Below is a small trained network, with its code and all its weights. Each question gives an input and a target symbol and asks what happens when units are switched off, that is, made to give their printed mean instead of their output.

import numpy as np


def w(rows, s, z=0):
    codes = np.array(rows[::2]) - 128.0
    scale = np.full(codes.shape[1], s)
    scale[-1] = z or s
    return codes * scale


def norm(h):
    return h / np.sqrt((h * h).mean(-1, keepdims=True) + 1e-5)


def softmax(a):
    e = np.exp(a - a.max(-1, keepdims=True))
    return e / e.sum(-1, keepdims=True)


def log_softmax(a):
    a = a - a.max(-1, keepdims=True)
    return a - np.log(np.exp(a).sum(-1, keepdims=True))


def net(x, mask):
    ids = ['ζηθλμξ'.index(c) for c in x.split()]
    T = len(ids)
    res = E[ids] + P[:T]
    u = 0
    for l in range(3):
        r = norm(res)
        for j in range(3):
            rows = slice(3 * j, 3 * j + 3)
            q, k, v = (r @ M[l][rows].T for M in (Q, K, V))
            z = softmax(np.where(np.tri(T) > 0, q @ k.T / 3**0.5, -1e9)) @ v
            o = O[l][rows]
            res = res + np.where(mask[u + j], z, o[:, -1]) @ o[:, :-1]
        u += 3
    return log_softmax(norm(res)[-1] @ U[:, :-1].T + U[:, -1])


Q, K, V, O = {}, {}, {}, {}
E = w([
[126,80,110,103,190,144,111,107,158],'ζ',
[121,201,105,105,93,64,107,59,126],'η',
[106,121,173,68,119,186,125,113,88],'θ',
[232,132,151,89,68,188,114,169,98],'λ',
[160,124,121,184,130,66,153,123,141],'μ',
[137,120,142,159,192,121,127,211,6],'ξ',
],0.014)
P = w([
[127,65,136,156,145,179,188,73,74],'0',
[57,227,138,162,67,225,107,214,113],'1',
[56,13,165,130,171,62,230,254,169],'2',
[26,124,196,162,175,64,75,107,112],'3',
[114,61,72,200,115,242,100,143,145],'4',
[187,115,128,152,189,102,198,69,37],'5',
[85,164,87,86,23,105,106,49,166],'6',
],0.0092)
Q[0] = w([
[159,126,92,184,140,131,174,192,150],'0.h1',
[67,114,157,138,90,62,151,165,208],'0.h1',
[109,151,234,73,128,123,60,165,255],'0.h1',
[103,157,100,123,134,76,125,170,73],'0.h2',
[180,153,75,125,127,186,130,85,164],'0.h2',
[175,41,132,103,168,125,180,63,67],'0.h2',
[112,69,190,48,152,100,168,147,169],'0.h3',
[113,124,103,167,143,182,22,187,156],'0.h3',
[73,166,87,76,82,174,129,156,174],'0.h3',
],0.0069)
K[0] = w([
[160,126,160,186,116,112,134,119,124],'0.h1',
[131,114,80,119,107,128,83,58,124],'0.h1',
[179,134,117,147,112,164,107,90,101],'0.h1',
[97,147,192,166,171,138,153,88,64],'0.h2',
[121,144,116,98,157,203,149,144,134],'0.h2',
[150,75,175,102,133,163,254,160,134],'0.h2',
[99,144,140,126,104,115,114,185,201],'0.h3',
[169,104,141,132,110,126,174,122,107],'0.h3',
[181,122,140,119,128,156,98,113,167],'0.h3',
],0.0085)
V[0] = w([
[113,159,84,119,177,70,121,139,137],'0.h1',
[163,88,78,81,26,143,152,115,3],'0.h1',
[160,99,107,174,175,134,206,120,168],'0.h1',
[114,156,209,107,202,108,132,46,116],'0.h2',
[160,191,125,93,103,35,117,109,123],'0.h2',
[174,122,57,166,172,182,132,54,61],'0.h2',
[95,182,142,96,152,139,160,126,143],'0.h3',
[56,193,149,77,214,104,172,131,38],'0.h3',
[239,152,43,37,48,169,113,183,115],'0.h3',
],0.0058)
O[0] = w([
[99,126,190,101,86,174,132,155,116,101],'0.h1',
[120,107,95,107,83,102,127,74,97,121],'0.h1',
[133,173,99,105,153,121,200,165,71,208],'0.h1',
[178,116,188,67,149,166,80,147,156,125],'0.h2',
[148,23,111,72,191,179,131,166,118,3],'0.h2',
[177,125,168,98,167,143,158,158,185,175],'0.h2',
[189,174,104,124,128,129,107,155,135,105],'0.h3',
[162,199,91,32,146,144,87,188,254,162],'0.h3',
[170,155,217,137,195,141,232,165,204,7],'0.h3',
],0.0065,0.0043)
Q[1] = w([
[84,23,34,111,191,51,210,132,69],'1.h1',
[226,119,126,98,185,77,153,216,193],'1.h1',
[182,253,161,151,148,119,43,149,155],'1.h1',
[223,130,189,78,218,120,155,77,217],'1.h2',
[118,125,123,108,199,29,186,148,72],'1.h2',
[162,111,103,76,216,61,104,199,70],'1.h2',
[94,196,47,241,72,115,13,143,34],'1.h3',
[82,90,90,31,67,99,210,175,90],'1.h3',
[32,78,114,140,56,174,129,234,235],'1.h3',
],0.005)
K[1] = w([
[158,134,113,136,154,151,141,91,58],'1.h1',
[61,112,98,176,114,54,170,91,102],'1.h1',
[94,119,158,64,95,58,129,154,160],'1.h1',
[19,120,191,151,129,132,48,104,211],'1.h2',
[105,95,105,31,45,32,160,78,85],'1.h2',
[128,132,137,39,137,143,193,66,108],'1.h2',
[147,147,97,181,69,70,118,141,88],'1.h3',
[161,101,104,91,190,224,94,71,107],'1.h3',
[155,224,62,169,149,229,49,2,43],'1.h3',
],0.0067)
V[1] = w([
[149,78,126,84,121,170,254,186,98],'1.h1',
[221,49,47,124,100,133,215,82,147],'1.h1',
[133,149,138,114,75,2,188,180,123],'1.h1',
[70,151,47,91,116,121,115,144,169],'1.h2',
[240,152,168,155,144,85,109,12,183],'1.h2',
[117,22,211,124,51,196,183,181,145],'1.h2',
[107,91,137,71,178,230,133,38,109],'1.h3',
[95,70,107,70,251,177,199,132,142],'1.h3',
[131,194,213,59,112,150,166,141,84],'1.h3',
],0.0059)
O[1] = w([
[109,176,199,137,86,123,129,176,182,136],'1.h1',
[189,123,137,107,128,132,101,122,152,211],'1.h1',
[90,90,183,89,179,145,115,84,167,8],'1.h1',
[192,104,162,192,128,171,141,118,141,128],'1.h2',
[126,87,153,100,104,190,135,166,143,130],'1.h2',
[105,197,125,161,104,106,129,179,85,1],'1.h2',
[104,187,127,187,153,97,141,104,87,133],'1.h3',
[157,198,164,192,155,105,82,102,161,180],'1.h3',
[110,3,161,106,68,108,116,115,88,71],'1.h3',
],0.0082,0.0027)
Q[2] = w([
[126,137,166,217,146,158,114,49,74],'2.h1',
[92,133,45,159,64,230,141,173,92],'2.h1',
[202,142,191,155,171,124,64,36,130],'2.h1',
[204,112,169,166,182,85,244,169,127],'2.h2',
[89,107,47,196,107,184,202,221,107],'2.h2',
[122,148,177,31,139,76,129,201,178],'2.h2',
[190,176,192,100,239,85,83,115,149],'2.h3',
[44,133,135,171,108,169,201,172,133],'2.h3',
[205,224,139,78,178,253,29,50,172],'2.h3',
],0.0062)
K[2] = w([
[148,157,166,101,185,121,68,41,114],'2.h1',
[115,237,84,117,156,101,112,156,178],'2.h1',
[79,79,174,79,251,105,181,148,178],'2.h1',
[123,121,162,127,3,129,61,46,207],'2.h2',
[148,164,194,61,174,46,140,79,119],'2.h2',
[38,113,69,62,154,93,53,188,155],'2.h2',
[49,80,145,102,170,159,190,171,114],'2.h3',
[58,154,99,88,144,202,67,98,104],'2.h3',
[15,128,95,193,133,97,135,196,182],'2.h3',
],0.0067)
V[2] = w([
[135,146,173,140,103,127,186,81,26],'2.h1',
[217,60,139,159,169,82,153,138,154],'2.h1',
[194,105,108,228,175,82,190,59,103],'2.h1',
[129,159,125,171,18,99,182,101,239],'2.h2',
[75,129,106,186,116,31,104,141,193],'2.h2',
[162,126,126,133,121,74,107,254,109],'2.h2',
[176,158,130,181,181,160,117,166,102],'2.h3',
[47,146,162,124,185,87,131,156,45],'2.h3',
[213,101,71,102,49,186,115,55,128],'2.h3',
],0.0068)
O[2] = w([
[129,119,15,92,146,28,128,116,118,158],'2.h1',
[97,131,131,134,43,225,106,152,175,129],'2.h1',
[69,161,69,94,65,97,66,202,199,252],'2.h1',
[41,96,154,176,46,84,3,74,158,119],'2.h2',
[140,88,34,122,93,148,36,237,148,139],'2.h2',
[151,128,25,68,87,129,186,174,215,142],'2.h2',
[178,137,143,130,88,87,136,121,158,230],'2.h3',
[111,106,173,148,76,122,221,121,12,156],'2.h3',
[98,107,107,111,156,231,28,119,113,108],'2.h3',
],0.0066,0.0033)
U = w([
[215,255,142,222,156,115,115,175,149,101],'ζ',
[169,136,174,103,148,203,109,125,166,171],'η',
[137,135,120,184,107,99,123,95,28,1],'θ',
[123,123,239,169,38,133,198,138,170,252],'λ',
[129,91,66,82,15,140,101,192,158,139],'μ',
[201,172,92,28,162,129,225,210,174,103],'ξ',
],0.0066,0.0024)

Each question gives the input, a string of symbols that net reads in full, and the target symbol t.
The units are the heads (3 rows each of Q, K, V and O). Each row of codes is followed by its name. A weight is (code - 128) times the scale printed after its matrix; where a second scale follows, it is the last column's (O and U).
mask holds one flag per head, layer by layer. A switched-off head (its flag False) gives its mean, the last column of its rows in O, instead of its output. The means were averaged over made-up inputs and are rounded, as every weight is.
A unit's drop is (log p(t) with every unit on - log p(t) with that unit switched off) / (log p(t) with every unit on - log p(t) with every unit switched off).
The circuit of an input: a set's keep is (log p(t) with only the set's units on - log p(t) with every unit switched off) / (log p(t) with every unit on - log p(t) with every unit switched off). Starting from all 9 units, units are removed one at a time, each time the one whose removal leaves the highest keep (on an exact tie, the one counted first), for as long as the keep stays at least 0.8.
circuit, biggest first: the units of the circuit, biggest drop first
unit that matters most: the unit with the biggest drop
which heads matter: for each layer, one digit per head in row order, 1 if its drop is at least 0.15 and else 0, layers parted by /
drop when u is switched off: that unit's drop, to one decimal
input λ η λ λ ζ ξ θ, target ξ: which heads matter : 100 / 010 / 010
input λ ζ ζ, target μ: which heads matter : 101 / 000 / 010
input ζ λ ζ ζ, target λ: circuit, biggest first : [2.h3, 2.h1]
input ξ η μ ζ η, target ξ: which heads matter : 000 / 000 / 010
input θ ζ λ ζ λ, target η: which heads matter : 111 / 001 / 111
input η μ ξ, target η: circuit, biggest first : [2.h3, 1.h2]
input ζ ζ ζ ξ, target ξ: circuit, biggest first : [2.h2, 0.h3, 0.h2, 1.h2]
input ζ μ μ, target ζ: which heads matter : 000 / 001 / 000
input ξ ζ λ, target λ: which heads matter : 001 / 100 / 000
input λ λ η ζ η θ, target η: unit that matters most : 0.h1
input ζ ζ ζ μ ξ, target μ: circuit, biggest first : [1.h3, 2.h2]
input η ζ ζ ζ θ, target ζ: which heads matter : 010 / 010 / 000
input μ ζ ξ μ ζ μ, target λ: circuit, biggest first : [2.h3, 1.h3, 1.h1, 2.h1]
input ζ η ξ, target ζ: unit that matters most : 1.h3
input ξ μ ζ ζ μ, target ξ: circuit, biggest first : [2.h2, 1.h3]
input μ ζ ζ η μ, target θ: which heads matter : 001 / 100 / 000
input ξ ζ μ ζ μ, target ξ: which heads matter : 010 / 001 / 010
input λ λ λ ζ ζ η, target μ: which heads matter : 111 / 001 / 010
input ζ μ η, target ζ: which heads matter : 000 / 001 / 000
input λ ξ λ μ ξ ξ λ, target ξ: circuit, biggest first : [2.h2]
input λ ζ ζ μ θ, target λ: which heads matter : 001 / 000 / 000
input ζ ζ ξ, target ζ: which heads matter : 001 / 001 / 000
input η ζ μ, target η: drop when 0.h3 is switched off : 0.4
input θ ζ λ, target θ: drop when 0.h2 is switched off : 0.6
input ζ ζ λ, target ζ: drop when 1.h3 is switched off : 0.3
